Here is a tiny trained network, its code and every weight. The questions are about switching its units off for an input and a target symbol, where a switched-off unit gives its printed mean instead of its output.

import numpy as np


def w(rows, s, z=0):
    codes = np.array(rows[::2]) - 128.0
    scale = np.full(codes.shape[1], s)
    scale[-1] = z or s
    return codes * scale


def f(y):
    return y / 2 * (1 + np.tanh(0.7978845608 * (y + 0.044715 * y**3)))


def softmax(a):
    e = np.exp(a - a.max(-1, keepdims=True))
    return e / e.sum(-1, keepdims=True)


def log_softmax(a):
    a = a - a.max(-1, keepdims=True)
    return a - np.log(np.exp(a).sum(-1, keepdims=True))


def net(x, mask):
    ids = ['αγδεζημξστψ'.index(c) for c in x.split()]
    T = len(ids)
    res = E[ids] + P[:T]
    q, k, v = (res @ M[0].T for M in (Q, K, V))
    z = softmax(np.where(np.tri(T) > 0, q @ k.T / 2**0.5, -1e9)) @ v
    res = res + np.where(mask[0], z, O[0][:, -1]) @ O[0][:, :-1]
    y = f(res @ A[0][:, :-1].T + A[0][:, -1])
    res = res + np.where(mask[1:25], y, B[0][:, -1]) @ B[0][:, :-1]
    return log_softmax(res[-1] @ U[:, :-1].T + U[:, -1])


Q, K, V, O, A, B = {}, {}, {}, {}, {}, {}
E = w([
[135,183,59,189],'α',
[167,160,3,179],'γ',
[126,24,68,26],'δ',
[227,66,90,167],'ε',
[142,151,24,195],'ζ',
[189,112,150,176],'η',
[129,169,57,139],'μ',
[94,138,95,102],'ξ',
[103,162,95,199],'σ',
[114,152,71,114],'τ',
[233,46,149,57],'ψ',
],0.02)
P = w([
[2,161,184,79],'0',
[127,90,75,148],'1',
[135,103,74,153],'2',
[147,113,87,151],'3',
[157,125,86,144],'4',
[169,145,85,137],'5',
[176,150,84,136],'6',
[187,167,82,133],'7',
],0.015)
Q[0] = w([
[159,93,253,61],'H0',
[250,73,109,150],'H0',
],0.013)
K[0] = w([
[197,78,59,153],'H0',
[250,173,148,119],'H0',
],0.015)
V[0] = w([
[131,61,128,9],'H0',
[172,112,1,123],'H0',
],0.014)
O[0] = w([
[174,113,92,8,184],'H0',
[79,4,61,135,251],'H0',
],0.021,0.0033)
A[0] = w([
[149,124,122,132,148],'N0',
[143,144,146,56,35],'N1',
[64,177,1,134,93],'N2',
[31,146,144,78,30],'N3',
[193,97,51,111,137],'N4',
[81,204,48,172,105],'N5',
[84,96,201,79,79],'N6',
[92,88,127,106,96],'N7',
[58,114,106,81,106],'N8',
[174,76,137,81,115],'N9',
[208,30,130,83,151],'N10',
[151,144,95,71,104],'N11',
[73,71,140,70,170],'N12',
[50,214,121,119,162],'N13',
[165,25,213,196,170],'N14',
[107,162,122,82,2],'N15',
[53,79,96,205,158],'N16',
[201,179,237,166,55],'N17',
[130,121,109,138,166],'N18',
[190,115,55,105,110],'N19',
[156,202,168,101,124],'N20',
[97,190,120,187,109],'N21',
[51,121,149,54,129],'N22',
[37,160,132,165,46],'N23',
],0.01,0.0099)
B[0] = w([
[123,141,132,126,140],'N0',
[107,103,139,157,177],'N1',
[129,115,161,92,183],'N2',
[139,88,8,126,129],'N3',
[119,142,129,131,239],'N4',
[78,111,134,82,186],'N5',
[87,149,56,96,133],'N6',
[148,134,103,136,169],'N7',
[132,139,123,137,173],'N8',
[112,120,162,106,202],'N9',
[121,149,180,152,253],'N10',
[131,122,106,174,196],'N11',
[146,156,142,147,203],'N12',
[181,169,151,106,174],'N13',
[136,167,171,118,194],'N14',
[88,57,136,135,145],'N15',
[124,165,108,113,251],'N16',
[95,82,108,170,183],'N17',
[146,148,117,94,156],'N18',
[115,112,118,120,220],'N19',
[184,78,94,164,183],'N20',
[75,115,175,79,189],'N21',
[128,170,113,181,162],'N22',
[144,81,69,171,165],'N23',
],0.011,0.03)
U = w([
[142,29,103,127,109],'α',
[122,121,105,50,194],'γ',
[116,55,234,62,174],'δ',
[85,190,207,106,65],'ε',
[90,48,54,144,33],'ζ',
[81,122,130,107,156],'η',
[170,107,65,165,2],'μ',
[162,185,174,172,167],'ξ',
[164,205,121,84,246],'σ',
[133,224,226,2,142],'τ',
[95,88,141,174,56],'ψ',
],0.0099,0.006)

Each question gives the input, a string of symbols that net reads in full, and the target symbol t.
The units are the heads (2 rows each of Q, K, V and O) and the neurons (one row each of A and B). Each row of codes is followed by its name. A weight is (code - 128) times the scale printed after its matrix; where a second scale follows, it is the last column's (O, A, B and U).
mask holds one flag per unit, heads first, then neurons. A switched-off unit (its flag False) gives its mean, the last column of its rows in O or B, instead of its output. The means were averaged over made-up inputs and are rounded, as every weight is.
A unit's drop is (log p(t) with every unit on - log p(t) with that unit switched off) / (log p(t) with every unit on - log p(t) with every unit switched off).
The circuit of an input: a set's keep is (log p(t) with only the set's units on - log p(t) with every unit switched off) / (log p(t) with every unit on - log p(t) with every unit switched off). Starting from the 12 units with the biggest drops (on a tie, the unit counted first), units are removed one at a time, each time the one whose removal leaves the highest keep (on an exact tie, the one counted first), for as long as the keep stays at least 0.8.
circuit, biggest first: the units of the circuit, biggest drop first
unit that matters most: the unit with the biggest drop
top k neurons: the k neurons with the biggest drops, biggest first
drop of u: that unit's drop, to one decimal
input σ γ α, target ψ: top 2 neurons -> N17, N23
input τ α ζ ξ δ ζ σ, target σ: circuit, biggest first -> H0, N10
input η α μ ψ ξ, target ξ: circuit, biggest first -> H0, N20
input τ σ ζ δ ξ, target σ: circuit, biggest first -> H0, N10, N21
input τ ψ γ δ τ ξ γ, target σ: circuit, biggest first -> H0, N10
input δ α ζ τ, target δ: unit that matters most -> N10
input σ δ μ, target ψ: top 4 neurons -> N17, N23, N20, N21
input ζ η σ γ ψ ψ ε, target δ: circuit, biggest first -> N10, H0
input α η τ σ, target ε: circuit, biggest first -> H0, N21
input ξ μ μ ε γ ξ, target μ: top 2 neurons -> N20, N10
input γ ζ τ α, target ζ: top 2 neurons -> N10, N23
input δ α α ζ ψ ε η ξ, target δ: circuit, biggest first -> N10, H0, N15, N1
input τ μ α, target σ: top 2 neurons -> N10, N9
input ε ξ γ η μ μ, target γ: top 2 neurons -> N10, N14
input ψ α η ε γ ε ζ τ, target α: top 4 neurons -> N20, N11, N15, N1
input ζ σ σ, target η: top 3 neurons -> N23, N10, N16
input η η η η ψ δ α γ, target ξ: top 4 neurons -> N20, N17, N13, N23
input ψ α ε ψ α, target α: top 3 neurons -> N20, N11, N15
input σ ξ τ, target ψ: top 3 neurons -> N17, N23, N20
input μ ξ γ τ μ μ τ, target τ: drop of N23 -> 0.3
input δ α μ ξ α, target δ: drop of N15 -> 0.3
